Here is a tiny trained network, its code and every weight. The questions are about switching its units off for an input and a class, where a switched-off unit gives its printed mean instead of its output.

import numpy as np


def w(rows, s, z=0):
    codes = np.array(rows[::2]) - 128.0
    scale = np.full(codes.shape[1], s)
    scale[-1] = z or s
    return codes * scale


def f(y):
    return y / 2 * (1 + np.tanh(0.7978845608 * (y + 0.044715 * y**3)))


def log_softmax(a):
    a = a - a.max(-1, keepdims=True)
    return a - np.log(np.exp(a).sum(-1, keepdims=True))


def net(x, mask):
    res = np.array(x, float).reshape(1, 3) / 4 @ E
    y = f(res @ A[0][:, :-1].T + A[0][:, -1])
    res = res + np.where(mask, y, B[0][:, -1]) @ B[0][:, :-1]
    return log_softmax(res[-1] @ U[:, :-1].T + U[:, -1])


A, B = {}, {}
E = w([
[140,169,45,165,111,84,46],'x0',
[142,168,82,60,233,158,149],'x1',
[174,192,158,106,88,1,146],'x2',
],0.019)
A[0] = w([
[113,95,177,70,157,159,157,229],'n0',
[129,125,247,113,100,130,216,221],'n1',
[88,158,27,134,142,137,63,133],'n2',
[172,133,68,177,105,82,16,153],'n3',
[100,153,119,118,177,143,167,106],'n4',
[189,218,99,55,218,94,175,3],'n5',
[91,157,53,72,177,220,117,114],'n6',
[65,44,132,197,131,209,60,235],'n7',
],0.014,0.0074)
B[0] = w([
[72,68,213,189,138,111,247,208],'n0',
[158,31,193,87,83,69,42,230],'n1',
[193,76,67,101,167,127,118,207],'n2',
[120,226,88,130,190,74,129,232],'n3',
[117,130,142,131,170,130,208,167],'n4',
[46,121,67,123,73,205,76,214],'n5',
[234,99,185,81,171,106,143,224],'n6',
[88,102,45,129,108,203,107,251],'n7',
],0.014,0.029)
U = w([
[10,61,135,144,76,201,135,254],'0',
[246,76,145,53,152,90,85,177],'1',
[82,157,44,130,158,203,92,108],'2',
[120,229,162,183,124,51,133,70],'3',
[153,112,176,156,170,159,249,42],'4',
],0.013,0.004)

Each question gives the input, the list of numbers given to net, and the class t.
The units are the neurons (one row each of A and B). Each row of codes is followed by its name. A weight is (code - 128) times the scale printed after its matrix; where a second scale follows, it is the last column's (A, B and U).
mask holds one flag per neuron, in row order. A switched-off neuron (its flag False) gives its mean, the last column of its row in B, instead of its output. The means were averaged over made-up inputs and are rounded, as every weight is.
A unit's drop is (log p(t) with every unit on - log p(t) with that unit switched off) / (log p(t) with every unit on - log p(t) with every unit switched off).
The circuit of an input: a set's keep is (log p(t) with only the set's units on - log p(t) with every unit switched off) / (log p(t) with every unit on - log p(t) with every unit switched off). Starting from all 8 units, units are removed one at a time, each time the one whose removal leaves the highest keep (on an exact tie, the one counted first), for as long as the keep stays at least 0.8.
circuit, biggest first: the units of the circuit, biggest drop first
unit that matters most: the unit with the biggest drop
top k neurons: the k neurons with the biggest drops, biggest first
drop of u: that unit's drop, to one decimal
input [-3,1,5], class 0: top neuron	n6
input [-8,1,4], class 0: top 2 neurons	n6, n0
input [-8,-4,1], class 1: top 3 neurons	n1, n5, n7
input [3,3,1], class 2: top 2 neurons	n1, n5
input [1,-1,1], class 3: circuit, biggest first	n7, n6, n2
input [8,4,2], class 2: top 2 neurons	n5, n1
input [-7,1,-8], class 4: top 3 neurons	n6, n5, n0
input [1,6,1], class 2: top 2 neurons	n5, n1
input [3,1,-5], class 1: top 2 neurons	n6, n5
input [-4,1,-7], class 4: top 3 neurons	n6, n5, n0
input [5,0,5], class 3: top 2 neurons	n7, n3
input [-4,7,1], class 0: top 2 neurons	n5, n3
input [0,5,-8], class 4: top 4 neurons	n1, n0, n4, n6
input [-4,3,-6], class 4: unit that matters most	n6
input [-3,0,-1], class 0: top 2 neurons	n6, n3
input [1,5,-5], class 1: top 2 neurons	n6, n2
input [7,-4,1], class 3: top 3 neurons	n3, n5, n7
input [7,-3,-8], class 2: drop of n7	5.1
input [-5,8,4], class 0: drop of n5	1.7
input [8,-4,2], class 3: circuit, biggest first	n3
input [6,-1,7], class 3: drop of n7	0.4
input [5,-2,8], class 3: drop of n6	0.0
